(in the rows, 128 means zero)
Each row of numbers belongs to one of the elements below and depends on some of the facts about them. Some rows are named. Which element is each other row?

Known rows:
fleklemik: [120 130 108 127 140 127 108 135 142 124 121 114 111 109 133 146 117 122
 114 129 120 140 109 140 132 154]
gebese: [125 125 105 120 126 127 108 120 146 122 137 113 106 118 131 123 125 142
 115 131 117 133 112 126 144 125]
lutrem: [116 126 113 134 125 128  91 105 133 126 187 126 109 162 122 122 115 122
 116 166 120 131 123 125 172 145]
brobrul: [117 125 125 126 122 127 139 108 137 128 116 115 108 124 131 138 115 123
 114 132 116 137 128 125 133 149]
skedo: [119 124 108 129 139 126 167 122 140 122 115 106 117 114 135 124 134 119
 114 128 148 130 112 153 131 115]
nopi: [126 156 120 118 118 136 109 137 163 122 103 182 113 119 180 142 115 131
 114 144 116 159 140 126 131 125]
klagrik: [128 128 126 117 120 127 114 116 124 122 108 114 146 113 124 133 120 124
 119 145 126 130 134 126 139 159]
breka: [136 128 131 124 138 126  96 101 138 123 124 101 109 114 115 149 140 123
 115 132 125 131 135 127 135 136]
sokubrik: [125 135 141 115 123 127  95 117 155 122 109 110 135 121 138 131 114 120
 117 160 164 129 108 128 144 124]
gegra: [120 128 114 121 132 127 107 125 133 124 132 115 112 109 135 129 115 129
 116 126 120 130 107 128 131 131]
pebru: [116 127 122 113 118 127 102 106 142 123 111 171 121 115 140 130 134 118
 116 146 125 146 138 126 132 114]
ketogel: [128 128 176 129 117 135 115 118 153 121 105 176 112 114 142 128 115 139
 115 150 121 130 117 125 132 115]
dusu: [117 125 111 118 123 126 152 117 121 125 106 155 114 111 123 138 152 121
 114 141 122 131 133 128 134 139]
taflagum: [117 127 116 122 141 127  99 135 144 123 136 115 113 111 122 139 116 126
 115 130 123 129 108 133 131 133]
skure: [130 126 114 127 135 127 101 109 126 123 109 107 106 115 125 148 144 126
 114 131 122 130 125 127 131 138]
bribrir: [116 126 139 113 153 126  98 110 160 122 138 109 120 141 112 148 113 121
 115 151 144 130 111 129 148 151]
driplol: [116 125 118 116 123 131 101 109 133 125 111 150 132 114 135 136 130 121
 124 141 128 139 140 126 140 147]
veple: [135 129 133 122 149 126  92 108 154 126 153 110 152 120 111 140 116 121
 114 130 154 133 109 136 149 135]
mibu: [124 122 106 116 131 127 105 112 148 121 139 110 106 120 126 124 122 137
 112 130 118 134 110 125 150 133]
ruplas: [126 131 110 127 138 127 105 125 146 123 126 106 114 116 132 151 115 122
 115 128 123 144 119 135 132 155]

Facts:
bribrir {τ=kaskas,votar,padradu}
stistikli {ζ=boste,drunok}
sipok {τ=stistikli,brava,fleklemik,kligum,ruplas,plutan}
skegron {ζ=drotrol}
klagrik {ζ=febral}
trupura {τ=riflonis,gegra}
klafin {ζ=drofem,melil, τ=stikol,viti,ponur}
drotrol {ζ=driplol, τ=klufeto,paplal,skedo}
fasik {τ=posu,fazam}
kufu {τ=truvur,gripa,padrol}
skuluzis {ζ=suzek,brasti}
rufos {ζ=sabis}
drofem {ζ=bugro,loku,votar}
lelus {ζ=boste,tropem,greplibrok}
steku {ζ=bugro,posu,stoki,pebru}
plutan {ζ=tisar}
busur {ζ=boste,dremos}
gunok {ζ=ponur}
vare {ζ=saza,padradu}
ponur {ζ=moskor}
drike {τ=fogil,stikol,tidran,rima}
bofe {ζ=ketogel,moranom,dremos}
mesak {ζ=tusu,steflin, τ=tidran,rasto,nogi}
bugro {ζ=bofe}
dremos {ζ=stopur}
skati {ζ=stikol,zigizar,dremos}
melil {ζ=steku}
saza {ζ=pogi}
gutradrin {τ=drofem,dusu,dremos}
reflan {ζ=ketogel}
supar {τ=totran,guvil,steku,padradu}
grika {ζ=zumo}
tisar {ζ=boste,reflan}
ramo {ζ=gugemi,febral, τ=nogi}
fadres {ζ=zostos,ketogel, τ=drazim}
brisok {τ=viti,dapen,fasto,gebese,mibu}
zustos {τ=maplal,stugrur,fleso,ketogel,lekem,flipel}
tidran {ζ=fazam}
letrin {ζ=rufos,gruplima}
veple {τ=troriko,taflagum,sabis,bamak,skuluzis,gruplima,drunok}
breka {τ=suvir,droplukla}
dreklipi {τ=skure,grafin,droplukla}
rinos {ζ=paplal,posu,ziplal, τ=flipel}
trama {ζ=stikol}
trorun {ζ=grumitrum}
zigizar {ζ=zostos,klozaplas, τ=rima,groskur}
tusu {ζ=boste,dusu}
votar {ζ=stigrur,paskogo}
sava {ζ=sabis}
sturas {ζ=lotur}
febral {ζ=greplibrok}
driru {τ=tusu,muga,bastosto,rufos,droplukla,padrol}
plasko {τ=klozaplas,vare,nopi}
gadrar {τ=maplal,bradruto,lekem,stoki,gripa}
tidrarar {ζ=graklidri,fasik}
steflin {ζ=skegron,grika}
gugemi {τ=reflan,fazam}
menobi {τ=neben,gebese}
ketogel {ζ=moranom,nopi}
fluru {τ=steflin,ditur,kerur,votar,greplibrok}
treplu {ζ=sokubrik}
fazam {ζ=stibis,loku,pebru}
losum {τ=fasto}
klobrir {ζ=skati}
sokubrik {ζ=dapen, τ=kerur,drunok}
dapen {ζ=ketogel}
brasti {ζ=skati,tizo,graplir}
moranom {ζ=nopi}
gruplima {ζ=bule}
lupul {τ=pogi,brobrul,trorun,pluga}
dudri {ζ=troriko,tropem,saza}
mazem {ζ=moskor,febral, τ=fogil,boda,kaskas,letrin}
truvur {ζ=klobrir,neben}
neben {ζ=stopur,dremos}
bastosto {ζ=fasik,trama}
gutim {ζ=gozur, τ=klobrir,plutan}
stoki {ζ=ketogel}
skedo {ζ=batatror,nopan,melil}
greplibrok {ζ=gesker,graplir}
toli {τ=kaskas,gruze,stoki}
neplaflo {ζ=trorun, τ=tidran,biklok,stigrur,viti,bimur,riflonis,gebese}
boste {ζ=neben}
tizo {ζ=ketogel,nopi, τ=bradruto,mavetre,bamak}
nodupin {τ=guvil,dudri,klobrir}
dusu {ζ=stigrur}
zumo {ζ=fleso,paskogo,lelus}
bopla {τ=bugro,padrol}
suzek {ζ=gozur,moranom,stoki, τ=nopi}
brodrer {ζ=zumo,biklok, τ=zumo,sabis,fleklemik}
nofas {τ=fogil,groskur,brava,letrin,nopi}
paplal {ζ=paskogo}
lotur {ζ=posu}
pebrus {τ=skomer,dapen,bramadrel}
loku {ζ=votar}
drunok {ζ=fasik}
kidrak {τ=klufeto,sabis,posu,gegra}
klopom {ζ=febral, τ=tropem}
boda {ζ=melil}
seduvu {ζ=zigizar}
notra {ζ=skati,gesker,stoki,padradu}
brestik {ζ=stibis,boste,seduvu,greplibrok}
brilala {τ=bafe,fasto,steku}
klosti {ζ=suzek,grafin, τ=bevazen,drofem,sturas}
letrom {τ=batatror,fazam}
padrol {ζ=klafin,bevazen,truvur}
stibis {ζ=drotrol,bofe, τ=vare,tisar}
riflonis {ζ=sabis}
lutrem {τ=fasto,busur,lelus}
stibamek {τ=rufos,drazim}
bule {ζ=lutrem, τ=lekem,tostik}
gugran {τ=moskor}
gruze {ζ=kerur,tidrarar}
drudur {τ=broplotrir,ditur}
defiplil {τ=ziplal,grafin,tidrarar,fazam}
grumitrum {ζ=drotrol,mazem,drofem,sedras}
pedroples {τ=groskur,bamak,bramadrel}
flabro {ζ=klagrik}
kerur {ζ=ketogel,febral}
bimur {ζ=posu,trama}
posu {ζ=neben,dremos}
paskogo {ζ=busur,febral,steku}
gozur {τ=lotur,sturas}
stopur {τ=batatror,bugro,grafin,sturas}
nopan {τ=boda,foflu,gesker,febral,steku,drunok}
sedras {τ=tostik}
klufeto {ζ=brobrul}
graplir {ζ=nopi}

Which element is each row?
No name comes twice in this set of rows, the named rows included.
[138 145 109 129 126 125 118 150 147 119 109 110 123 115 155 125 113 131
 113 142 167 131 107 144 140 113] : skuluzis
[153 159 113 121 135 128 177 145 123 121 109 119 179 115 112 138 128 120
 112 133 125 130 123 133 133 147] : stistikli
[146 151 141 114 122 126  96 104 125 128 109 153 160 111 114 124 120 119
 116 130 123 132 124 125 133 130] : fasik
[113 127 118 116 133 127 146 148 124 119 111 165 138 114 115 138 136 123
 115 152 160 129 111 126 148 162] : steflin
[129 138 158 120 117 126  98 103 142 123 108 124 108 118 170 137 117 123
 123 153 126 140 156 130 136 116] : gozur
[117 149 109 162 133 149 103 131 134 121 182 113 108 167 119 129 116 122
 111 146 120 129 103 144 162 156] : letrin
[138 146 116 117 124 127 107 119 125 121 111 133 110 114 153 125 125 121
 118 134 125 128 130 126 132 116] : reflan
[140 133 115 126 123 127 138 111 139 124 110 101 112 115 144 129 113 129
 115 149 131 129 130 128 140 124] : treplu
[114 128 109 115 126 128 162 149 144 120 110 139 122 126 140 123 133 120
 113 162 159 129 106 125 132 115] : steku
[117 132 140 117 124 126 113 144 122 123 108 180 133 117 139 131 117 124
 116 164 151 130 115 124 146 145] : greplibrok
[156 144 129 127 119 128 104 109 136 121 106 108 110 116 141 133 127 127
 115 170 155 127 143 126 146 117] : fadres

Now the same elements, written a new way:
Named rows:
trorun: [163  98 132 134 121 160 137 104 141 130 135 134 161  43 131 211 103 155
  78 157 159 106 145 125 118 117 119 103  88 160  85  85]
klozaplas: [137 144 152 134 136 115 114 120 114 131 127 198 119 167 117 153 139 156
 152 105 111 115 126 139 126 118 134 137 169 119  60 125]
foflu: [134 126 124 109 120 145  85  73 133 162 148  97 112 116 132 155 114 145
 119 114 125 137 161 129 117 129 115 150 141 125  73 136]
grafin: [137 150 132 115 143 139 129 153 136 122 160 183  92 117 126 159 127 163
 123 109  94  99 141 181 125  94 117 140 144 117  44 115]
saza: [128 193 141 110 157 140  96  34 152 139 141 135 119 163 124 179 115 181
 126 132 162 106 127  90 114 115 165 117 154 130  93 123]
zostos: [137 157 151 143 142 110 132 139 133 113 129 215 106 165 119 162 147 165
 161 113 106 103 126 155 127 102 143 126 170 124  38 127]
brisok: [163 129 145 119 144 127  66  90 148 178 171  83  69 135 132 174 158  72
 120 129  94 117 198 133 116 125 163  98 107 159 126 156]
sturas: [137 113 155 151 122 133 111 122  73 168 151 168 180 117 117 126 120 123
 125  84 113 154 110 111  96 147  79 114 107 114 145 116]
drazim: [131 148 127 122 124 153  83  82 129 157 164  94 107 104 120 147 117 155
 120 106 124 142 170 124 113 123 106 147 142 120  89 120]
batatror: [142 113 135 150 110 138 126 134 106 123 112 162 133  99 101 165 119 142
 113 134 111 146 169 164 119 117  98 129  84 135  49 128]
stibamek: [148 155 139 129 136 171  77  89 115 155 193  86  67 109 118 124 167 102
 129 122 109 130 174 126 139 105 121 120 102 139 119 108]
zustos: [149 125 128 140 126 160  77  66 132 143 173  67  71 123 161 130 160 104
 165 150 114 120 131 123 149 122 127 103  89 148  74 130]
bofe: [156  97 144 137 135 122 154 173 112 131 154 215 161 105 153 169 128 135
 131 104  96  87  85 147 115 124 111 111 142 130  85 101]
ponur: [151 132 124 105 145 157 122  73 163 139 151 127 132  76 142 208 101 162
  83 145 157  84 138 116 115 113 143 117 126 150  89  93]
posu: [141 124 161 171 120 111 133 126  72 133  88 210 189 161 103 157 131 132
 151 123 120 149 105 130 109 144 112  98  87 126  83 147]
kidrak: [154 129 131 114 135 164  67  75 113 146 165  80  76 142 140 134 147  93
 128 149 107 116 149 137 145 107 135 120  80 143  92 145]
driru: [150 164 146 133 141 172  76  91 112 155 205  88  64 103 114 118 164 108
 134 120 114 133 179 128 132 101 113 119  98 135 125 103]
stigrur: [150 121 151 166 113 138 145 100 126 112  90 174 163  88  87 206 127 161
 120 162 166 144 174 127 117 118 134  94  85 154  65 109]
brodrer: [167 120 145 117 155 170  95  64  99 158 186 115 146 111 164 169 136  85
  98 144 140  84  80  80 125 125 141  73  71 150 169  96]
febral: [149 176 152 137 160 132 157  95 172  89 130 208 137 114 121 227 124 190
 107 160 174  65 125 124 119  88 175  86 135 156  59  84]

Name these rows:
No name comes twice in this set of rows, the named rows included.
[145 143 141 138 145 109 162 176 151  92 151 232 103 125 146 179 142 170
 152 120  98  61 105 172 132  88 146 119 169 132  21 101] : ketogel
[151 143 138 109 158 145 143  89 153 127 159 174 151  96 147 206 103 163
  87 140 154  63 100 105 114 105 148 100 136 146  98  84] : klagrik
[129 125 152 124 139 130  82  80  81 189 160 148 171 160 148 120 114 128
 140  66 112 139  76  87  97 164  99 122 153  99 158 132] : bastosto
[147 109 145 156 115 147 133  98 110 140 120 152 180  80 117 188 111 138
 101 138 154 133 141 115 106 133 110 101  88 145 105 104] : dusu
[158 146 149 126 145 121 160 164 128  80 121 248  94 148 109 200 155 168
 138 136 122  61 138 171 166  74 164 150 202 139  14  98] : nopi
[164  63 137 133 110 150 135 130 105 148 138 149 179  54 144 189 105 117
  87 130 130 113 127 125 122 138  99 115 104 148 114  92] : tidran
[152 133 127  96 156 151 126  83 142 143 178 147 155  89 168 199  96 155
  80 124 142  64  89 102 109 114 136 108 141 138 118  89] : flabro
[148 116 150 131 142 125 129 123 104 145 152 190 167 127 149 167 119 135
 123 102 116  95  74 115 112 130 120 109 144 123 116 105] : tisar
[149 149 140 133 132 169  75  83 116 152 191  76  62 112 129 123 164 110
 141 131 115 124 162 122 140 109 123 115  95 139 104 112] : kufu
[129 160 169 160 135 100 116 109  94 132 101 212 143 204  91 152 153 151
 175 108 125 143 125 119 118 132 141 113 155 118  78 142] : stikol
[174 101 135  94 130 175  64  72  81 147 151  93  76 147 114 150 166  76
 112 144 132 113 165 114 189 104 152 162 139 148 117 122] : nofas
[125 148 143 112 144 132  87  71 105 171 152 146 149 168 140 140 109 142
 124  95 120 125  96 102 101 144 117 120 143 108 121 134] : tidrarar
[186  95 142  94 153 152 121 174  87 119 188 186  85 125 158 155 176  75
 115 118  78  40  93 158 177  86 147 137 162 147 103  85] : suzek
[146 123 140 112 152 119 130 153 114 147 178 201 148 132 174 151 122 138
 127  81  88  69  60 131 115 126 117 119 170 115 101 101] : brasti

Now the same elements, written a new way:
Named rows:
moskor: [141 120 198 158 168 118 120 173 126 141 123 125 130 142 110 159  56 127
 124 135 144 114 134 132 178 129 101 136 109]
ponur: [130 120 193 162 156 129 126 166 123 155 146 134 136 167 114 125  71  91
 120 138 166  77 123 133 154 121 118 147 115]
fazam: [133  97 171 168 162 141 127 160  86 133 142 122 143 195 128 133  85  97
 138 165 182  85 135 142 160 132  96 153 121]
fasik: [150  98 185 182 158 123 129 178 116 154 123 129 126 159 119 166  74 118
 139 125 133 135 140 141 160 136  92 135 112]
pebru: [151 108 194 168 161 135 123 175 104 136 128 125 122 150 116 162  71 135
 131 135 153 127 136 139 175 138  88 129 107]
steku: [131 120 191 162 154 179 109 162  65 129 158 112 139 179 111 114  92 133
 109 153 213  74 123 149 166 124  95 128 102]
rasto: [153 116 194 165 169 124 130 181 113 133 119 128 117 140 119 151  70 120
 118 127 153 119 132 129 177 142  95 130 110]
fleklemik: [152 116 196 163 163 118 127 177 116 128 125 123 121 141 114 154  64 127
 122 131 153 117 134 135 177 145  94 136 110]
gebese: [152 117 194 165 169 125 130 181 113 133 119 127 116 140 119 151  68 121
 118 127 152 116 134 129 178 142  96 131 110]
viti: [152 117 194 164 169 123 131 181 114 133 120 127 117 140 118 153  69 121
 119 127 152 118 132 130 178 142  96 133 112]
greplibrok: [106 120 191 166 133 113 157 160 146 134 119 156 128 162  95 132  78  99
 105  93 157  81 126 156 122 124 137 182 107]
drudur: [151 111 200 173 153 134 136 184 114 150 135 127 112 147 112 176  77 137
 137 121 147 125 136 143 167 134  98 131 106]
dudri: [139 112 188 166 146 125 138 167 113 132 141 133 128 167 114 135  83 100
 127 136 171  83 127 142 148 138 114 154 117]
veple: [150 107 197 176 153 132 129 181 113 149 132 131 117 146 113 168  75 133
 135 122 146 128 136 139 165 136  93 128 109]
trupura: [153 104 194 179 159 132 129 182 112 154 129 135 118 148 115 163  75 129
 131 121 145 131 135 136 165 135  89 123 111]
mibu: [152 117 194 164 169 124 131 181 114 134 119 127 116 139 118 152  70 121
 119 128 152 117 133 130 177 141  96 132 111]
stikol: [154 127 197 163 158 123 116 183 114 139 121 111 121 141 118 142  71 117
 110 120 143 122 134 141 174 143 104 136 101]
flipel: [134 122 199 152 143 127 122 178 109 122 121 119 122 134 113 181  72 139
 136 140 147 110 146 142 176 141 102 156 109]
dreklipi: [144  96 184 181 157 129 117 175 108 149 116 131 134 154 114 164  69 136
 135 132 132 134 145 137 161 134  83 130 117]
ketogel: [165 169 204 205 109 148 124 190 106  88 140 164  99 191 130 146  47 175
 127 104 170   5 206 105 103 122  47 192 151]

Name these rows:
No name comes twice in this set of rows, the named rows included.
[108 110 204 172 155 145 128 158 139 183 152 164 145 160  86 134  64 119
 120 120 167  81 114 127 140  92 113 126 117] : ramo
[192 117 194 182 117 143 102 190  73 136 129  99 158 117  66 106 137 140
  82 161 154  57 107 125 113 155 164  91 145] : neben
[129 107 177 167 142 134 115 162  98 133 125 128 148 172 116 132  82 106
 126 150 160  87 140 141 147 134 106 159 121] : padrol
[155 115 196 172 156 125 121 180 115 141 127 126 122 148 116 163  66 131
 131 129 141 121 141 136 167 137  92 134 110] : zostos
[151 109 193 171 159 123 126 177 115 140 126 128 120 148 115 165  68 128
 133 129 143 127 137 139 170 138  94 136 109] : graklidri
[188 114 185 192 137 130 108 184  86 129 136  60 179 166  66 121 116 173
  82 167 142  57 120 156 119 132 154 106 139] : dremos
[143 104 188 180 143 141 132 173 110 165 152 139 126 177 119 137  89  96
 138 131 164  96 129 140 141 127 107 141 115] : neplaflo
[101  86 176 158 163 178 160 140  64  91 139 153 126 182 108 139  99 133
 122 141 246  95 115 161 167 137  82 148  99] : votar
[140 122 187 172 131 138 110 171 107 156 144 114 138 180 116 122  88  98
 119 127 152  95 134 160 137 127 122 156 100] : trama
[135 105 180 165 156 124 101 171 102 130 100 135 141 138 119 149  62 121
 125 142 134 126 150 125 170 144  81 141 120] : drazim
[173  65 176 189 115 107 166 167 102 114 117 158 146 127  69 153 139 113
 132 159 160  73 106 127  92 172 157 128 164] : boste
[136 117 185 164 146 127 131 168 111 140 143 127 130 176 121 130  82  88
 129 139 167  81 131 145 148 135 117 162 113] : gruplima
[130  85 164 171 180 155 147 150  70 112 152 101 151 227 124 138  87 128
 134 172 209  86 131 169 172 124  84 152 110] : drofem
[145 122 189 168 146 147 114 173  92 144 141 115 137 167 112 112  94 106
 107 139 174  81 123 144 149 131 118 138 109] : bimur
[174 118 188 180 121 158  87 181  61 134 134  85 168 140  74  99 129 147
  80 166 163  62 114 142 124 144 147  99 130] : posu

Now the same elements, written a new way:
Some elements and their rows:
ruplas: [127 143 124 136 135 122 129 129 128 138 125 128 124 135]
lutrem: [153  79 143 122 135 136 113 118 171 126 110  42 151  87]
truvur: [135 121 138 123 135 123 134 136 120 121 122 137 126 134]
skedo: [121 123 132  95 158 142 166 153 140 140 129 157 130 179]
letrin: [136 119 146  92 111 131 159 101 150 124 119  62 115 127]
zigizar: [129 133 125 139 119 134 125 134 137 141 117 131 135 120]
fogil: [130 136 120 126 133 122 135 118 131 128 117 134 129 129]
skati: [125 127 127 129 124 129 119 132 127 126 125 130 127 134]
stibis: [125 130 123 143 125 132 129 140 133 133 129 125 132 133]
loku: [126 122 122 130 133 131 126 133 128 125 131 129 128 137]
tostik: [136 130 130 133 130 117 137 128 123 117 120 134 123 130]
gutradrin: [125 121 133 135 126 139 117 136 126 129 141 128 124 131]
totran: [116 131 120 119 137 123 129 128 128 128 126 128 128 116]
grafin: [146 119 144 131 141 125  88 128 111 131 105 130 124 124]
kerur: [123 129 118 120 132 118 126 123 116 131 122 125 123 120]
paplal: [131 132 130 126 138 130 127 126 125 136 127 132 125 136]
sokubrik: [115 132 124 120 104 127 109 138 112 148 108 123 116 109]
dusu: [131 121 128 126 134 132 120 124 121 124 136 130 125 140]
kligum: [127 143 124 135 136 124 131 125 128 137 124 128 123 133]
dapen: [134 130 121 115 111 128 115 116 123 133 103 139 126 121]

Which element is each row?
No name comes twice in this set of rows, the named rows included.
[126 133 136 101 116 137 135 121 104 130 133 146 104 153] : sturas
[134 111 145 146 140 139 106 144 131 135 130 125 132 122] : stopur
[154 112  63 152 115 129 153  87  94 120 190  95 121 111] : gunok
[ 80 176 155 127 119 123 142 107 146 107 152 144 115 129] : dudri
[121 132 129 137 148 116 119 127 136 126 119 126 141 109] : gesker
[121 128 112 126 100 136 138 124 116 126 144 127 115 134] : klopom
[143 115 127 153 142 136 106 128 123 136 143 116 135 113] : gugemi
[ 91 167 164 145 124 127 127 113 159  96 154 145 126 127] : saza
[156 106  88 165 149 122 126 106 117 116 155  98 141 110] : moskor
[120 119 118 122 120 134 126 127 139 128 130 135 137 115] : losum

